Read these off the matrix that follows.
1) Find the entry just right of the largest entry.
2) Find the entry just left of -0.48.
3) Find the entry just left of +1.11.
4) Find the entry just right of -0.95.
[[-0.46, -0.57, +1.36, +1.11, -0.29], [-0.32, +0.73, +3.46, +1.39, -1.18], [+0.31, +0.88, +0.11, -0.62, -0.54], [+1.18, -0.33, +0.10, -0.85, +0.08], [+2.22, +1.33, -0.36, +0.31, -0.46], [+0.80, +0.53, -0.48, -0.02, +0.06], [+0.59, +0.80, -0.91, -0.03, +0.58], [+0.97, +0.81, -0.95, +0.31, +0.86], [+1.16, +0.52, -0.27, -0.96, +0.08], [-2.71, -0.63, -3.28, -5.62, -5.90]]
1) +1.39
2) +0.53
3) +1.36
4) +0.31

W =
-15.23   11.42   14.08    9.79   -6.78   -1.66    2.41  -17.01
 -9.07    7.57  -10.24    0.80    2.17    2.26    2.85  -13.01
  2.96    2.02  -11.93   -5.59    9.76   -3.76  -10.87   -0.41
  3.83   12.90    2.36    6.20   -0.06  -11.40   -2.52  -11.25
 -9.21    0.76    1.64    8.08   -0.53  -15.03   -5.43    4.08
 -4.10   -4.22  -13.29    5.89   16.24    2.13   -3.99    2.32
 -6.85   -3.38   -9.78   13.53    2.79   13.27   -4.33   -3.09
 -0.49   -7.96  -12.47    0.22   -1.65  -17.74   10.32    3.20
 -5.70    4.11    2.70   -1.55   12.12   -5.73   11.46    7.33
 11.27    3.04   -8.24   10.15  -14.21  -10.06  -10.34   -5.80
  5.10   16.03    1.63   -3.62    8.39    7.02   -9.20    2.76
  8.78    7.14   -1.19  -15.04   -7.03   -1.47   11.37   -3.57
 11.41   -9.05   -7.11   -1.24   -6.90   22.56    9.10  -15.39
 -8.27  -14.28   -7.65    3.89   -6.62   -0.76    9.41    5.00
 -4.63   -8.09    2.26  -14.35   13.20   17.05   10.68    0.27
 15.25  -11.12   10.84   10.79   11.52    1.14    5.56    0.95
Rows and columns are numbered from 0.
Give the entry in row 0 and column 0.
-15.23
The entry just left of 0.80: -10.24
Give the entry directly below -15.23.
-9.07
Give the entry in row 0 and column 2.
14.08
The entry in the bottom-right corner: 0.95
Give the maximum.
22.56
The top-right entry is -17.01
The entry in the bottom-left corner: 15.25
The entry just left of -9.20: 7.02
Give the bottom entry of the column that holds the largest entry.
1.14
Give the entry directly above the smallest entry.
13.27
Give the entry in row 1 and column 1.
7.57
The entry at row 2, column 0: 2.96
Give the entry in row 0 and column 1.
11.42
Give the entry just right of the largest entry.
9.10
Give the entry just left of the largest entry.
-6.90
The entry directly below -5.70: 11.27
The entry directly above -8.24: 2.70
The entry in row 2 and column 2: -11.93
Give the entry just right of -14.35.
13.20
Give the entry directly above -1.65.
2.79
The entry directly below -13.01: -0.41
Give the top entry of the column that holds the smallest entry.
-1.66
Give the entry directly above 2.13.
-15.03
The entry directly above -10.87: 2.85
The entry directly above 1.14: 17.05
The entry directly below the smallest entry is -5.73
Give the smallest entry.
-17.74
Give the entry just left of the smallest entry.
-1.65
The entry just right of 6.20 is -0.06

B =
[[+2.29 -0.38 +2.67 +1.14 +1.29 +1.81 -2.95 +0.07 +2.07 -4.97 -2.72 +0.97
  -0.49 -3.28 +6.15]
 [+1.04 -2.79 -0.26 -2.53 -1.44 +4.48 -0.86 -1.67 +1.07 -3.64 -4.54 -1.86
  +0.28 +2.06 -2.58]
 [-3.16 +4.99 -2.15 +1.17 +0.49 -5.27 +5.38 +0.10 +0.40 +1.90 -0.39 +3.15
  +0.20 +1.78 -3.63]
 [-0.17 -1.37 +3.55 +1.19 +0.49 -1.41 +2.38 +0.30 -2.15 -1.96 +2.86 +3.78
  -0.28 -2.26 +3.08]
 [+0.06 -4.33 -1.68 -1.07 -0.57 +0.50 -0.62 +0.71 -3.50 -0.31 +3.55 -0.82
  +0.35 +0.07 -1.36]
 [-4.05 +2.42 -5.53 +3.02 +1.54 -1.59 +1.15 -3.51 +0.93 +2.11 -1.87 +2.35
  +1.40 +3.36 -3.83]]
The third largest entry -> +4.99
The fourth entry in reading order is +1.14
Read off the entry just left of +0.20.
A: +3.15
The entry just left of +1.81: +1.29
Read off the entry just right of +3.78.
A: -0.28
Read off the entry just left of +1.15.
A: -1.59
The third entry in reading order -> +2.67
Read off the entry just left of +0.71.
A: -0.62
The first entry in reading order is +2.29
Read off the entry just right of +1.78.
A: -3.63
Read off the entry just left of +4.48.
A: -1.44
The entry just left of +2.07: +0.07
The third smallest entry: -4.97
The entry just right of -1.96 is +2.86
Read off the entry just left of -0.39.
A: +1.90
Read off the entry just left of -0.26.
A: -2.79
Read off the smallest entry.
A: -5.53
The 2nd smallest entry -> -5.27
Read off the entry just right of -0.82.
A: +0.35
The second entry in reading order -> -0.38

grid = ((136, 128, 138, 146), (112, 185, 104, 170), (63, 239, 100, 218), (77, 210, 103, 214), (155, 156, 98, 86))
Find the entry just right of the smallest entry.
Answer: 239
The entry just right of 98: 86
The entry just left of 214 is 103

arr = -6.89	+4.11	-6.04	+2.41
The entry just left of -6.04: +4.11
The entry just left of +2.41: -6.04
